Below are the code and all the weights of a small trained network. Each question names an input and a class and asks about switching units off, where a switched-off unit gives its printed mean instead of its output.

import numpy as np


def w(rows, s, z=0):
    codes = np.array(rows[::2]) - 128.0
    scale = np.full(codes.shape[1], s)
    scale[-1] = z or s
    return codes * scale


def norm(h):
    return h / np.sqrt((h * h).mean(-1, keepdims=True) + 1e-5)


def f(y):
    return np.maximum(y, 0)


def log_softmax(a):
    a = a - a.max(-1, keepdims=True)
    return a - np.log(np.exp(a).sum(-1, keepdims=True))


def net(x, mask):
    res = np.array(x, float).reshape(1, 4) / 4 @ E
    u = 0
    for l in range(2):
        y = f(norm(res) @ A[l][:, :-1].T + A[l][:, -1])
        res = res + np.where(mask[u : u + 5], y, B[l][:, -1]) @ B[l][:, :-1]
        u += 5
    return log_softmax(norm(res)[-1] @ U[:, :-1].T + U[:, -1])


A, B = {}, {}
E = w([
[124,128,125,128],'x0',
[82,119,242,143],'x1',
[172,39,134,44],'x2',
[161,3,84,249],'x3',
],0.0036)
A[0] = w([
[141,114,254,150,166],'L0N0',
[157,90,165,138,41],'L0N1',
[144,190,160,79,194],'L0N2',
[101,67,167,92,87],'L0N3',
[60,104,213,223,3],'L0N4',
],0.0072,0.0047)
B[0] = w([
[55,133,149,146,232],'L0N0',
[99,73,139,104,139],'L0N1',
[96,255,99,123,253],'L0N2',
[93,108,66,46,165],'L0N3',
[252,120,181,179,178],'L0N4',
],0.008,0.0041)
A[1] = w([
[78,37,96,200,208],'L1N0',
[25,223,177,123,49],'L1N1',
[134,212,133,46,196],'L1N2',
[49,147,136,34,4],'L1N3',
[99,220,51,253,96],'L1N4',
],0.0073,0.0037)
B[1] = w([
[139,209,160,43,235],'L1N0',
[70,67,130,90,224],'L1N1',
[212,11,92,254,254],'L1N2',
[170,61,208,132,170],'L1N3',
[81,176,109,100,231],'L1N4',
],0.0086,0.0058)
U = w([
[91,147,34,195,145],'0',
[10,131,170,190,72],'1',
[114,245,98,82,73],'2',
[161,183,211,178,252],'3',
[206,61,99,180,207],'4',
[89,4,179,138,60],'5',
[211,128,107,33,116],'6',
[111,107,222,31,81],'7',
],0.021,0.0027)

Each question gives the input, the list of numbers given to net, and the class t.
The units are the neurons (one row each of A and B). Each row of codes is followed by its name. A weight is (code - 128) times the scale printed after its matrix; where a second scale follows, it is the last column's (A, B and U).
mask holds one flag per neuron, layer by layer. A switched-off neuron (its flag False) gives its mean, the last column of its row in B, instead of its output. The means were averaged over made-up inputs and are rounded, as every weight is.
A unit's drop is (log p(t) with every unit on - log p(t) with that unit switched off) / (log p(t) with every unit on - log p(t) with every unit switched off).
The circuit of an input: a set's keep is (log p(t) with only the set's units on - log p(t) with every unit switched off) / (log p(t) with every unit on - log p(t) with every unit switched off). Starting from all 10 units, units are removed one at a time, each time the one whose removal leaves the highest keep (on an exact tie, the one counted first), for as long as the keep stays at least 0.8.
units of the circuit, in order: the units of the circuit, biggest drop first
most important unit: the unit with the biggest drop
k most important neurons: the k neurons with the biggest drops, biggest first
top k neurons in layer l: the k neurons of layer l with the biggest drops, biggest first
drop when u is switched off: that unit's drop, to one decimal
input [1,7,-6,5], class 3: units of the circuit, in order => L0N4
input [0,-3,-5,7], class 2: units of the circuit, in order => L1N0; L1N2
input [-1,-8,1,6], class 6: top 2 neurons in layer 0 => L0N2; L0N0
input [7,-3,-7,-6], class 0: 2 most important neurons => L1N2; L1N0
input [8,-6,2,0], class 4: top 2 neurons in layer 1 => L1N0; L1N4
input [-1,1,-4,5], class 3: top 2 neurons in layer 0 => L0N4; L0N2
input [7,3,-7,8], class 3: 3 most important neurons => L0N4; L0N2; L1N2
input [-7,7,-6,7], class 3: 2 most important neurons => L0N4; L1N2
input [-6,6,6,2], class 7: 3 most important neurons => L1N2; L0N2; L1N0
input [-4,1,-1,8], class 3: 3 most important neurons => L0N2; L1N1; L1N0
input [2,-3,-2,-2], class 0: units of the circuit, in order => L1N2; L1N4
input [-8,1,0,-2], class 1: 3 most important neurons => L0N2; L1N1; L0N0
input [-2,-8,-7,2], class 2: units of the circuit, in order => L1N2; L0N2
input [2,-6,-4,1], class 2: units of the circuit, in order => L0N2; L1N2
input [1,0,0,-1], class 0: most important unit => L0N2
input [7,2,-5,-6], class 1: 2 most important neurons => L1N1; L0N2
input [-7,3,1,6], class 7: 2 most important neurons => L1N2; L1N0
input [2,0,-6,-3], class 0: top 2 neurons in layer 0 => L0N0; L0N2
input [-8,8,-2,6], class 3: 3 most important neurons => L0N4; L1N2; L1N1
input [5,-2,1,-2], class 4: most important unit => L1N2
input [2,-5,-4,-8], class 0: 3 most important neurons => L1N2; L1N0; L0N2
input [1,6,-8,2], class 3: 4 most important neurons => L0N4; L0N2; L1N1; L0N3
input [2,-8,-7,6], class 2: units of the circuit, in order => L1N2; L1N0
input [6,-2,4,8], class 6: 2 most important neurons => L1N0; L1N2
input [-6,-3,-8,-5], class 0: 3 most important neurons => L1N2; L1N0; L0N0
input [-4,-8,1,6], class 6: 2 most important neurons => L0N2; L1N2
input [-6,-5,6,5], class 6: units of the circuit, in order => L1N2
input [2,3,-7,-5], class 1: drop when L1N1 is switched off => 0.3
